Here is a tiny trained network, its code and every weight. The questions are about switching its units off for an input and a class, where a switched-off unit gives its printed mean instead of its output.

import numpy as np


def w(rows, s, z=0):
    codes = np.array(rows[::2]) - 128.0
    scale = np.full(codes.shape[1], s)
    scale[-1] = z or s
    return codes * scale


def f(y):
    return y / 2 * (1 + np.tanh(0.7978845608 * (y + 0.044715 * y**3)))


def log_softmax(a):
    a = a - a.max(-1, keepdims=True)
    return a - np.log(np.exp(a).sum(-1, keepdims=True))


def net(x, mask):
    res = np.array(x, float).reshape(1, 5) / 4 @ E
    y = f(res @ A[0][:, :-1].T + A[0][:, -1])
    res = res + np.where(mask, y, B[0][:, -1]) @ B[0][:, :-1]
    return log_softmax(res[-1] @ U[:, :-1].T + U[:, -1])


A, B = {}, {}
E = w([
[130,121,135,131],'x0',
[129,125,132,128],'x1',
[190,179,132,223],'x2',
[250,52,79,107],'x3',
[60,93,77,197],'x4',
],0.011)
A[0] = w([
[205,183,123,98,108],'N0',
[124,128,138,142,85],'N1',
[163,115,125,162,80],'N2',
[55,88,124,127,99],'N3',
[163,95,120,186,50],'N4',
[3,83,140,125,123],'N5',
[141,83,73,120,177],'N6',
[124,86,146,107,117],'N7',
[131,147,124,125,124],'N8',
[88,139,85,87,140],'N9',
[85,130,131,159,94],'N10',
[131,168,150,119,85],'N11',
[104,67,119,32,187],'N12',
[112,212,200,132,4],'N13',
[123,86,148,66,46],'N14',
[40,97,130,119,165],'N15',
[143,121,139,145,99],'N16',
[104,149,108,120,123],'N17',
[109,91,128,44,84],'N18',
[96,64,35,219,91],'N19',
[73,234,210,147,164],'N20',
[107,112,130,141,72],'N21',
[136,126,154,129,70],'N22',
[185,151,133,124,105],'N23',
[154,144,133,124,108],'N24',
[171,140,149,124,102],'N25',
[128,156,202,67,28],'N26',
[175,147,134,121,107],'N27',
[158,137,122,133,109],'N28',
[144,124,142,132,151],'N29',
[106,106,118,35,123],'N30',
[75,106,132,121,103],'N31',
[96,88,130,121,100],'N32',
[125,75,143,26,2],'N33',
[167,141,120,132,139],'N34',
],0.015,0.0089)
B[0] = w([
[115,184,121,123,184],'N0',
[141,111,118,125,123],'N1',
[143,129,144,94,147],'N2',
[124,140,73,102,162],'N3',
[126,158,153,111,154],'N4',
[101,199,55,113,202],'N5',
[136,141,150,146,181],'N6',
[114,104,123,128,142],'N7',
[119,121,142,120,130],'N8',
[95,146,127,117,155],'N9',
[133,114,91,99,150],'N10',
[124,122,138,168,140],'N11',
[113,26,120,143,214],'N12',
[158,183,204,170,173],'N13',
[161,126,165,146,152],'N14',
[130,181,93,87,189],'N15',
[118,123,132,132,129],'N16',
[118,128,134,113,136],'N17',
[156,104,173,166,172],'N18',
[136,38,203,167,197],'N19',
[136,2,197,153,251],'N20',
[125,108,128,123,125],'N21',
[128,115,116,147,121],'N22',
[146,156,110,117,163],'N23',
[131,135,118,140,137],'N24',
[105,147,151,113,151],'N25',
[113,52,112,142,161],'N26',
[137,154,108,132,155],'N27',
[136,141,104,141,140],'N28',
[110,142,144,115,142],'N29',
[140,73,179,137,184],'N30',
[111,143,94,134,150],'N31',
[102,125,116,126,139],'N32',
[147,197,203,170,169],'N33',
[60,162,145,131,157],'N34',
],0.028,0.016)
U = w([
[103,85,77,127,100],'0',
[147,166,143,139,252],'1',
[89,253,26,38,58],'2',
],0.0081,0.0029)

Each question gives the input, the list of numbers given to net, and the class t.
The units are the neurons (one row each of A and B). Each row of codes is followed by its name. A weight is (code - 128) times the scale printed after its matrix; where a second scale follows, it is the last column's (A, B and U).
mask holds one flag per neuron, in row order. A switched-off neuron (its flag False) gives its mean, the last column of its row in B, instead of its output. The means were averaged over made-up inputs and are rounded, as every weight is.
A unit's drop is (log p(t) with every unit on - log p(t) with that unit switched off) / (log p(t) with every unit on - log p(t) with every unit switched off).
The circuit of an input: a set's keep is (log p(t) with only the set's units on - log p(t) with every unit switched off) / (log p(t) with every unit on - log p(t) with every unit switched off). Starting from the 12 units with the biggest drops (on a tie, the unit counted first), units are removed one at a time, each time the one whose removal leaves the highest keep (on an exact tie, the one counted first), for as long as the keep stays at least 0.8.
units of the circuit, in order: the units of the circuit, biggest drop first
top k neurons: the k neurons with the biggest drops, biggest first
drop when u is switched off: that unit's drop, to one decimal
input [6,3,-6,-3,1], class 2: top neuron : (N5)
input [4,7,-4,-4,-8], class 0: top 2 neurons : (N26; N12)
input [-7,-3,-1,-6,-7], class 0: top 3 neurons : (N20; N26; N33)
input [3,0,-5,-1,2], class 2: units of the circuit, in order : (N20; N5)
input [7,5,-3,-8,-5], class 0: top 2 neurons : (N20; N26)
input [8,5,0,-4,-3], class 0: top 2 neurons : (N33; N20)
input [2,0,5,-6,4], class 0: top 3 neurons : (N20; N33; N10)
input [-3,-5,2,5,3], class 1: top 2 neurons : (N12; N20)
input [4,-3,-7,-7,3], class 2: top 2 neurons : (N5; N15)
input [-8,1,-3,-7,-8], class 0: top 2 neurons : (N26; N20)
input [3,3,0,-8,8], class 2: top 2 neurons : (N5; N15)
input [2,-1,4,7,7], class 1: drop when N5 is switched off : 0.0
input [-6,3,-5,8,-1], class 1: drop when N33 is switched off : 1.6
input [-6,7,8,-6,7], class 0: units of the circuit, in order : (N20)
input [-6,8,7,-7,4], class 0: drop when N33 is switched off : 0.3
input [0,-8,-3,-8,-7], class 0: drop when N20 is switched off : 0.9
